In the rows, 128 means zero.
Here are made-up elements, facts about them, and rows of numbers that follow some of those facts. Name the element behind each unnamed row.

Some rows with their names:
z_19: [103 104 107 132 107 120 155 126 146 125 146 119 111 144 112 141 136 116
 139 101 150 140 124 120 145 126 122 135 137 109 170 143 150 102 124 162
 137 119 157  85  73 100 127 137 129 114  80 142 139 104 125 137]
z_369: [130  90 163 136 110 148 105  79  83 138 125 143 187 126  88 142 108 129
 113 109 172 150 173 105 142 104 107 117 121 138  93  71 121 136 125 144
 154 111  84 146 131 120 137 115 135 110 108 133 145 116 106 140]
z_914: [129  70 183 178 134 109 150  82  85  86 137 148 203 147 109 151 135 147
 103  67 162 105  98 126 243 117 138 139 197 150 226 194 104  57 150 152
 155 110  96  78  68  66 102 151  89 167 141 123 142  12 100 136]
z_589: [103  95 170 161 151 133 100  99 144 141 137 106 182 143 130 105 119 133
 208 152 131 126 118 121  92 144 117 127 152 154 139 118 115 105 125 103
 146 129 126 123 137  92 124 119 110  90 117 159 128 151 116 110]
z_544: [118  94 129 150 131 131 136 112 131 129 135 121 127 141 130 145 126 101
 152 110 136 132 129 127 128 127 123 150 115 133 139 128 120 125 130 139
 131 122 121 103 125  99 122 120 121 128  96 145 142 119 127 128]
z_221: [137  50 147 225 121 129 161  86 130 116 147 141 177 125 142 146 110 119
 138  81 118 110 116 127 170 134 136 156 126 156 172 155 129 124 160 124
 140 122 109 130 115  62 122 118  96 142 149 125 153  67 120 112]
z_517: [120  89 137 163 129 130 139 116 130 129 136 132 136 141 136 149 117 103
 160 118 140 138 130 124 131 128 119 147 112 135 141 128 123 132 132 135
 136 125 120 115 137  98 117 122 124 130 105 140 139 116 125 126]
z_784: [114 109 114 133 112 120 147 118 141 125 145 119 112 149 117 142 135 112
 137 103 146 136 118 120 145 129 121 131 134 122 164 138 146 109 129 157
 141 128 148  85  88 100 126 133 123 113  84 144 135 108 128 135]
z_231: [107 113 100 150 120 123 143 145 124 113 127 128  75 161 127 153 120 110
 113  98 140 121 146 125 112 141 121  95 125 118 151 146  94  95  96 174
 159 116  98  83  92  79 138 143 116 127  67 129 159 130 149 117]
z_907: [124  92 137 157 132 132 135 106 127 129 123 118 134 139 137 151 125  98
 154 110 137 136 130 129 126 125 121 149 115 139 133 124 114 129 135 134
 129 123 118 103 130 101 122 121 119 131  97 142 147 117 127 123]
z_144: [120  92 136 161 133 130 138 113 131 127 130 128 132 140 136 152 122 100
 159 114 141 136 128 125 128 129 123 151 111 139 134 125 120 130 136 133
 133 121 121 107 133  99 121 121 123 131 101 141 140 115 127 124]
z_738: [119  95 127 151 127 130 135 113 129 132 138 121 125 141 132 145 126 102
 151 110 137 134 128 126 126 128 122 148 116 132 140 129 120 125 132 139
 133 121 121 102 126 102 121 122 122 126  98 145 141 117 127 128]
z_665: [125 125 191 155 112 139 152 107 119 105  28 149 158 146 150 207 137  83
 174 138 169 197 113  99 142 103  83 110 107 143  87  73 116 159 163 113
 127 137 154 115 134 123 111 132 146 153  88 108 152 113 111 111]
z_718: [119 129 113 132 104 108 167 118 138 118 159 116 124 162 114 131 121 107
 131 108 137 142 123 126 134 133 111 125 130 129 178 163 151 110 131 160
 140 130 157  91  66  99 109 141 123 115  82 144 135 123 116 148]
z_106: [131 112 156 155 129 143 168 124 150 129  65 174 120 145 171 180 105  96
 180 144 183 146  89  72 148 125  90 104 116 122 142  92 180 144 147 120
 157 155 131 109 188 116 104 112 145 157 119 131 144 150 126 111]
z_238: [129 118 108 146 163 149 137 137  95 112  73 199 101 166 156 140  76 126
 114 121 157  73 149 101  91 136  94  52 131  94 128 121  82  75  72 159
 186 144  18 109 190  85 117 104 132 197 108 120 191 194 147 105]
z_205: [173 114 138 135 148 107 111  75 144 163 123  59 113 142  74 171 163  67
 196  86 170 153 132 150 150 143 126 182  99 109 128 111 134 113 140 155
 121 138  74 193 160  85  86 107  64 128  91 126 156 144 156 151]
z_328: [ 91 122 151 125  87 124 170 132 142 106  54 152 148 137 116 195 142 110
 178 132 186 197 109  92 164 100  88 104 132  89 133  96 158 116 139 135
 124 127 201 108  62 124 112 151 166 147  72 100 158  93 108 124]
z_579: [ 90  75  98 185 149 123 115 172 113 118 125 160 107 142 138 167  84 111
 153 120 144 112 176 127  87 151 121 109  96 100 121 148  52  88  69 155
 152  98  60 140 138  70 128 129 133 162  93 102 185 139 149  95]
z_672: [127  69 124 194  98 120 177  95 142 109 151 129 150 131 125 141 129 130
 116  67 123 113 106 123 181 131 133 137 145 139 197 165 155 103 154 148
 148 125 139  96  63  65 132 134  97 124 123 130 150  61 124 123]
z_660: [173 111 136 142 143 103 109  85 140 166 145  71 118 142  67 167 147  72
 189  94 183 156 137 141 155 151 120 176  96 110 134 115 145 116 136 159
 137 139  71 211 162  85  80 110  70 119  97 126 147 144 148 157]

Some facts about the elements:
σ: hangs directly under; Ξ: points at
σ z_19 <- z_535,z_907
σ z_670 <- z_688,z_857,z_240,z_980,z_705
σ z_68 <- z_984,z_495,z_306,z_895,z_563
σ z_576 <- z_950,z_684,z_670,z_207,z_16
σ z_183 <- z_517,z_144,z_463
σ z_672 <- z_139,z_561,z_96,z_914,z_2
σ z_718 <- z_335,z_809
σ z_639 <- z_694,z_544,z_45,z_215,z_738,z_577
σ z_638 <- z_46,z_106,z_28,z_328
σ z_563 <- z_801,z_769,z_453
σ z_142 <- z_617,z_630,z_359
σ z_451 <- z_589,z_360,z_733,z_943,z_774,z_233,z_154
σ z_617 <- z_692,z_460,z_163,z_324,z_448,z_660,z_205
σ z_828 <- z_357,z_579,z_265,z_238
σ z_231 <- z_828,z_737,z_655
σ z_28 <- z_42,z_665
σ z_45 <- z_307
σ z_943 <- z_66,z_18
σ z_393 <- z_183
σ z_2 <- z_221
σ z_784 <- z_369,z_815
σ z_328 <- z_795
σ z_154 <- z_926
σ z_41 <- z_59,z_19
σ z_914 <- z_427,z_796
Ξ z_205 <- z_139
Ξ z_705 <- z_638
Ξ z_801 <- z_638,z_914
Ξ z_943 <- z_335
Ξ z_617 <- z_561,z_895,z_16
Ξ z_984 <- z_692
Ξ z_453 <- z_692
Ξ z_45 <- z_357
Ξ z_796 <- z_357
Ξ z_18 <- z_828,z_265
Ξ z_694 <- z_42
Ξ z_142 <- z_630,z_233
Ξ z_655 <- z_684,z_265,z_324
Ξ z_163 <- z_684
Ξ z_660 <- z_684
Ξ z_306 <- z_265,z_240
Ξ z_718 <- z_265,z_154
Ξ z_544 <- z_207
Ξ z_231 <- z_207
Ξ z_96 <- z_324,z_369
Ξ z_639 <- z_324
Ξ z_907 <- z_215
Ξ z_427 <- z_238
Ξ z_106 <- z_238,z_774
Ξ z_738 <- z_41
Ξ z_144 <- z_41
Ξ z_460 <- z_41
Ξ z_19 <- z_328
Ξ z_579 <- z_328,z_233
Ξ z_463 <- z_857
Ξ z_59 <- z_154
Ξ z_360 <- z_240
Ξ z_733 <- z_665
Ξ z_688 <- z_16

Rows to name:
No name comes twice in this set of rows, the named rows included.
[144  45 142 225 126 134 171  79 137 118 139 158 178 123 150 139 102 126
 134  81 121  94 105 113 179 134 132 151 129 148 188 153 148 117 161 122
 149 135  98 127 127  58 122 107  93 153 167 128 161  74 121 111] -> z_427
[103  97 175 160 153 139 100  87 142 141 120  94 182 144 133 104 128 128
 206 149 125 125 120 129  90 139 120 130 151 158 131 111 109 106 125 103
 142 125 127 115 135  94 131 120 104  91 109 161 134 154 120 109] -> z_733
[ 90 114 150 135 129 127 115 101 155 136 141  93 157 153 114  93 137 149
 189 143 135 128 110 119 103 144 117 109 178 142 169 129 145  79 117 125
 155 129 161  89  84  96 136 139 110  69  91 165 122 146 118 121] -> z_451
[116  90 120 176 141 127 123 142 115 120 131 144 109 152 142 160  99 102
 142 117 143 120 154 126 103 144 119 121 103 133 126 140  76 116 102 150
 158 116  75 123 150  79 125 123 122 143  98 125 156 137 140 108] -> z_737
[122  90 124 124 140 113 113  95 132 144 118 112 184 116  72 153 136 106
 212 110 176 151 142 136 146 118 113 169 115  61 133 119 123  84 115 142
 104 123 106 204 112  99  86 109 119 162 104 109 176 121 125 148] -> z_630
[150 100 136 148 140 113 120  96 138 150 142  95 125 142  99 161 138  83
 181 102 166 144 131 136 145 141 123 167 103 118 138 124 134 120 133 147
 133 133  93 167 153  92  96 111  93 126 102 132 145 134 138 142] -> z_359
[ 88 121 162 133 136 131 108  91 160 136 125  78 164 154 110  83 147 153
 200 146 123 124 106 123  88 143 117 105 187 150 169 122 135  74 116 116
 150 128 162  82  79  98 145 141 100  61  88 171 125 153 119 116] -> z_943
[143  71 161 194 129 140 152  61 104 106 103 138 203 128 130 142 128 122
 131  80 110 111 123 132 159 109 123 145 139 148 145 133 105 113 158 120
 125 126  98 124  99  75 122 114  98 162 135 121 170  79 116 120] -> z_139
[160  46 130 198  88 122 115  74 116  75 131 189 183 142 124 133 154 152
 130  78 106 122  97 158 144 102 119 128 151 124  89 150  71 114 151 135
 157 186 129 163 121  79 109  90 112 143 153 100 127  51 117 129] -> z_561
[103 149 164 118 127 119 127  77 133 118 128  95 200 172 101  72 133 158
 182 149 120 132 111 131  84 135  94  85 191 149 167 144 124  68 118 121
 148 136 163 101  54 104 113 143 113  89  89 157 133 167  94 139] -> z_154
[108 126 158 151  86 120 179 144 159 111  70 144 102 154 145 212 139  88
 164 133 185 203  97  84 163 122  91 100 112 135 137  97 171 152 158 139
 146 137 199  88 102 117 119 156 151 118  71 116 130 102 119 113] -> z_28
[107 121 179 167 148 118 114  95 143 136 154 101 209 164 132  81 102 133
 219 171 115 131 117 131  67 157 102 117 151 174 154 148 117  97 126  94
 149 131 146 141 117  90 103 128 111  91 119 161 127 177  96 120] -> z_18

The same elements again, as new rows of numbers:
Some elements and their rows:
z_144: [134 120 148 142 113 116 121 126 121 122 123 127  92 164 123 118 129 151
 125 117 142 132 133 123 122 121 123 117 123 137 127 122 138 126 111]
z_535: [129 129 128 135 126 127 128 124 121 128 129 126 127 127 134 126 129 131
 125 133 131 129 124 131 134 126 130 128 131 130 130 125 125 130 125]
z_655: [154 120 134 154 118 136  93 149 128 130 117 118 125 110 143 113 122 120
 146 137 134 119 122 146 122 135 121 116  86 128 126 128 116 126 125]
z_589: [131 126 105 114 121 118 134 132 136 129 135 106 141 140 147 132 133 137
 107 121  91 123 124 137 125 152 129 135 125 151 125 106 133 125 134]
z_360: [135 123 130 121 113 120 124 154 151 120 135  87 124 131 150 120 124 140
 112 131  89 128 131 138 125 151 129 125 124 157 121 108 142 117 147]
z_801: [141 113 140 147 113 124 129 123 165 133 109 123  88 229 114 116  82 147
  79 126 128 127 130 123 159 124 116 109 162 123 123 143 149 129  99]
z_950: [122 123 116  98 137 135 131 130 124 128 118 163 118 115 116 123 133 133
 117 140 123 147 122 129 122 121 132 133 131 129 137 133 105 119 143]
z_207: [122 130 110  84 154 136 124 124 131 143 125 157 161  74 124 122 135 115
 108 131 116 136 114 139 128 101 125 140 146 116 151 139  85 122 179]
z_16: [128 128 115 108 158 120 142 115  79 136 120 178 129  90 114 126 137 131
 110 126 107 143 125 138 123 117 117 140 135 123 146 152  98 124 159]
z_684: [127 131 111 101 133 133 125 125 107 122 117 166 140  92 118 121 133 130
 125 161 115 151 125 135 124 138 131 134 136 127 141 144 119 117 145]
z_215: [125 126 119 105 129 114 133 146 144 133 134 122 179  94 122 134 145  83
 151 122 139 142 136 130 116 176 144 121 170  62 122 111 201 141 125]
z_694: [105 135 132 118 120 140 109 145 161 129 111 108 134 172 158 122 121 123
 161 139 148 138 121 110 125 127 133 110 152 136 119 115 147 125 112]
z_815: [130 131 127 130 133 124 127 130 122 128 127 126 134 129 130 124 127 132
 132 129 124 125 127 127 131 126 129 127 129 123 124 132 123 131 127]
z_265: [155 127 103 167 125 134  98 143 104 134 109 143 166  77 155 117 134 112
 152 158 130 110 126 166 122 150 116 126  64 132 136 141 112 138 105]
z_796: [101 116 131 140 144 140 136 108 139 132 138 157  82 115 160 105 123 170
 119 109 150 135 131  85 148 107 130 118 138 116 104 103  87 122  90]
z_576: [123 133 120 119 125 125 126 131 122 128 126 136 126 125 110 124 145 121
 147 122 142 151 126 134 115 124 131 140 145 129 136 131 134 123 134]
z_672: [121 136 121 152 134 116 129 119 116 120 139 128 120 114 131 118 143 132
 145 115 141 136 137 111 134 118 131 130 144 106 120 118 135 126  99]
z_451: [129 137 114 137 112 104 131 136 125 125 138 103 133 140 133 131 142 127
 146 116 111 134 129 138 122 148 131 139 132 141 130 110 146 126 135]
z_142: [131 130 138 142 111 126 115 126 143 110 142  96 114 130 102 136 130 121
 135 118 154 121 143 121 118 117 135 138 105 141 130 129 143 129 123]
z_41: [134 136 121 145 116 105 126 119  98 115 126 133 124 148 115 134 151 131
 133 126 142 137 137 123 116 139 128 135 128 127 135 127 161 135  98]
z_638: [121 140 135 144 125 130 149 113  75 124 116 141 125 171 125 151 149 123
 147 130 133 129 122 111 128 154 130 136 142 121 125 127 159 139 110]

Name these rows:
No name comes twice in this set of rows, the named rows included.
[134 132  88 112  94 122 133 111 131 113 140 122 164 131 134 132 141 144
  77 144  92 113 129 143 135 158 142 154 107 163 136 121 133 129 115] -> z_233
[118 125 105  66 138 143 125 134 102 128 108 191 132  72 107 119 138 127
 113 160 119 168 125 133 115 123 131 140 132 132 147 153 108 110 159] -> z_240
[130 138 146 145 112 196 163 111  75 130 134 153 149 166 121 164 133 122
 116 144 116 110  91 127 158 136 149 164 108 117 116 127 104 128 122] -> z_665
[115 136 170 148 158 108 141 127 124 128 140 106  99 104 111 147 111 111
 177  90 135 121 147 120 105 109 109 123 121 141 131 149 134 133 166] -> z_617
[114 130 119  97 128 120 119 137 109 131 120 153 117 115  99 119 155 119
 142 127 145 168 122 136 111 116 132 143 142 125 142 130 125 115 141] -> z_670
[138 126  92 166 119 137 109 129 122 153 105 139 158 118 154 120 140 117
 154 135 151 108 117 151 118 146 116 134  61 150 131 134  97 149  97] -> z_357
[147 119 124 137 119 126 125 125 174 132 121 123 126 197 107 116  87 132
  62 146 111 118 130 135 165 114 116 113 167 105 134 148 132 131 113] -> z_769
[121 134 142 157 121 124 119 137 145 136 132  93 102 169 126 127 145 125
 181  98 159 138 124 123 123 121 128 133 147 131 123 112 148 129 125] -> z_45
[132 146  98 128 110 104 126 139 117 112 140 104 153 117 141 138 154 122
 125 128  89 142 137 147 119 162 134 147 152 140 134 113 155 127 139] -> z_154
[138 136 123 147 114 119 117 132 138 126 128 113 132 163 114 122 122 117
 119 127 134 131 129 133 141 126 126 122 157 106 134 130 142 129 122] -> z_68
[104 136 102 156 144 107 142 104  89 119 131 167 110 119 138 126 153 152
 134 119 143 150 147  96 137 135 131 130 152 106 115 121 140 138  63] -> z_914
[137 103 146  97 123 136 130 154 174 140 133 103 148 101 130 118 114 103
 129 128 138 131 125 129 114 171 143 106 158  82 111  99 170 128 126] -> z_907
[ 92 123 143 116 169 145 165 114 131 142 144 132 122  92 102 165 104 106
 151  93 135 107 148 118 119 118 122 144  98 136 119 160 118 146 156] -> z_692
[111 120  87  12 134 117 117  89 144 134 110 190 166  93 108 117 164 135
  81 145 161 129 117 122 102  91 144 140 131 143 168 138 102 124 133] -> z_857

